Below are the code and all the weights of a small trained network. Each question names an input and a class and asks about switching units off, where a switched-off unit gives its printed mean instead of its output.

import numpy as np


def w(rows, s, z=0):
    codes = np.array(rows[::2]) - 128.0
    scale = np.full(codes.shape[1], s)
    scale[-1] = z or s
    return codes * scale


def f(y):
    return y / 2 * (1 + np.tanh(0.7978845608 * (y + 0.044715 * y**3)))


def log_softmax(a):
    a = a - a.max(-1, keepdims=True)
    return a - np.log(np.exp(a).sum(-1, keepdims=True))


def net(x, mask):
    res = np.array(x, float).reshape(1, 3) / 4 @ E
    y = f(res @ A[0][:, :-1].T + A[0][:, -1])
    res = res + np.where(mask, y, B[0][:, -1]) @ B[0][:, :-1]
    return log_softmax(res[-1] @ U[:, :-1].T + U[:, -1])


A, B = {}, {}
E = w([
[167,46,55,68,65,109,196,188,29,47,64,193],'x0',
[39,86,48,10,178,215,133,187,146,210,144,112],'x1',
[94,202,71,217,183,100,206,92,39,175,109,226],'x2',
],0.012)
A[0] = w([
[139,176,165,158,211,70,99,89,169,158,193,98,186],'n1',
[70,66,135,160,195,254,73,138,152,164,176,74,201],'n2',
[145,107,77,104,134,179,185,163,79,88,98,199,149],'n3',
[162,215,96,203,127,77,183,86,117,77,132,150,169],'n4',
[100,197,172,154,206,137,144,72,95,186,170,182,133],'n5',
[199,85,107,133,64,98,165,91,105,112,65,160,253],'n6',
[120,204,70,148,181,117,202,80,126,166,122,180,162],'n7',
],0.0097,0.0045)
B[0] = w([
[206,238,146,198,38,117,113,192,139,113,65,113,242],'n1',
[156,184,117,56,159,149,70,130,179,171,56,63,253],'n2',
[45,135,164,154,164,180,220,83,108,244,114,180,208],'n3',
[125,72,136,161,54,179,120,97,155,78,173,109,213],'n4',
[141,149,39,217,121,111,47,91,177,172,110,116,212],'n5',
[51,109,244,78,127,165,196,100,161,147,67,122,204],'n6',
[94,98,137,192,93,145,64,94,136,203,184,131,207],'n7',
],0.011,0.02)
U = w([
[126,176,71,157,122,124,104,172,115,144,77,88,19],'0',
[180,140,239,158,118,83,117,120,170,9,111,93,253],'1',
[121,114,69,142,144,139,59,136,101,114,118,176,75],'2',
[135,129,115,26,140,166,105,171,135,159,101,38,187],'3',
[79,84,103,157,135,159,119,71,105,131,198,139,119],'4',
[76,127,141,116,155,153,177,133,38,170,113,215,167],'5',
[139,121,86,163,75,93,109,139,128,156,192,141,47],'6',
],0.011,0.0033)

Each question gives the input, the list of numbers given to net, and the class t.
The units are the neurons (one row each of A and B). Each row of codes is followed by its name. A weight is (code - 128) times the scale printed after its matrix; where a second scale follows, it is the last column's (A, B and U).
mask holds one flag per neuron, in row order. A switched-off neuron (its flag False) gives its mean, the last column of its row in B, instead of its output. The means were averaged over made-up inputs and are rounded, as every weight is.
A unit's drop is (log p(t) with every unit on - log p(t) with that unit switched off) / (log p(t) with every unit on - log p(t) with every unit switched off).
The circuit of an input: a set's keep is (log p(t) with only the set's units on - log p(t) with every unit switched off) / (log p(t) with every unit on - log p(t) with every unit switched off). Starting from all 7 units, units are removed one at a time, each time the one whose removal leaves the highest keep (on an exact tie, the one counted first), for as long as the keep stays at least 0.8.
circuit, biggest first: the units of the circuit, biggest drop first
most important unit: the unit with the biggest drop
k most important neurons: the k neurons with the biggest drops, biggest first
drop when u is switched off: that unit's drop, to one decimal
input [1,0,1], class 5: most important unit -> n2
input [-6,-5,2], class 6: 4 most important neurons -> (n5, n6, n2, n4)
input [-7,-7,6], class 6: circuit, biggest first -> (n5, n4)
input [-3,2,6], class 6: 2 most important neurons -> (n7, n2)
input [2,-3,-1], class 1: 3 most important neurons -> (n3, n2, n7)
input [0,-7,6], class 4: circuit, biggest first -> (n7, n4)
input [-7,-6,3], class 6: circuit, biggest first -> (n5, n4)
input [-6,-8,8], class 6: circuit, biggest first -> (n5, n4)
input [-7,0,8], class 6: 2 most important neurons -> (n7, n4)
input [0,-1,3], class 4: 2 most important neurons -> (n1, n2)
input [4,-4,6], class 4: 2 most important neurons -> (n4, n7)
input [8,-5,7], class 5: 2 most important neurons -> (n3, n6)
input [3,1,8], class 4: 2 most important neurons -> (n7, n4)
input [4,4,7], class 5: circuit, biggest first -> (n3)
input [1,-3,-1], class 1: 2 most important neurons -> (n3, n2)
input [0,-3,3], class 4: 2 most important neurons -> (n1, n2)
input [-1,-2,-1], class 1: 2 most important neurons -> (n2, n3)
input [-1,-2,7], class 6: 2 most important neurons -> (n5, n3)
input [0,5,8], class 4: drop when n1 is switched off -> 0.1
input [5,3,2], class 5: drop when n1 is switched off -> 0.0
input [-8,7,1], class 0: drop when n1 is switched off -> 1.4
input [1,2,2], class 5: most important unit -> n4
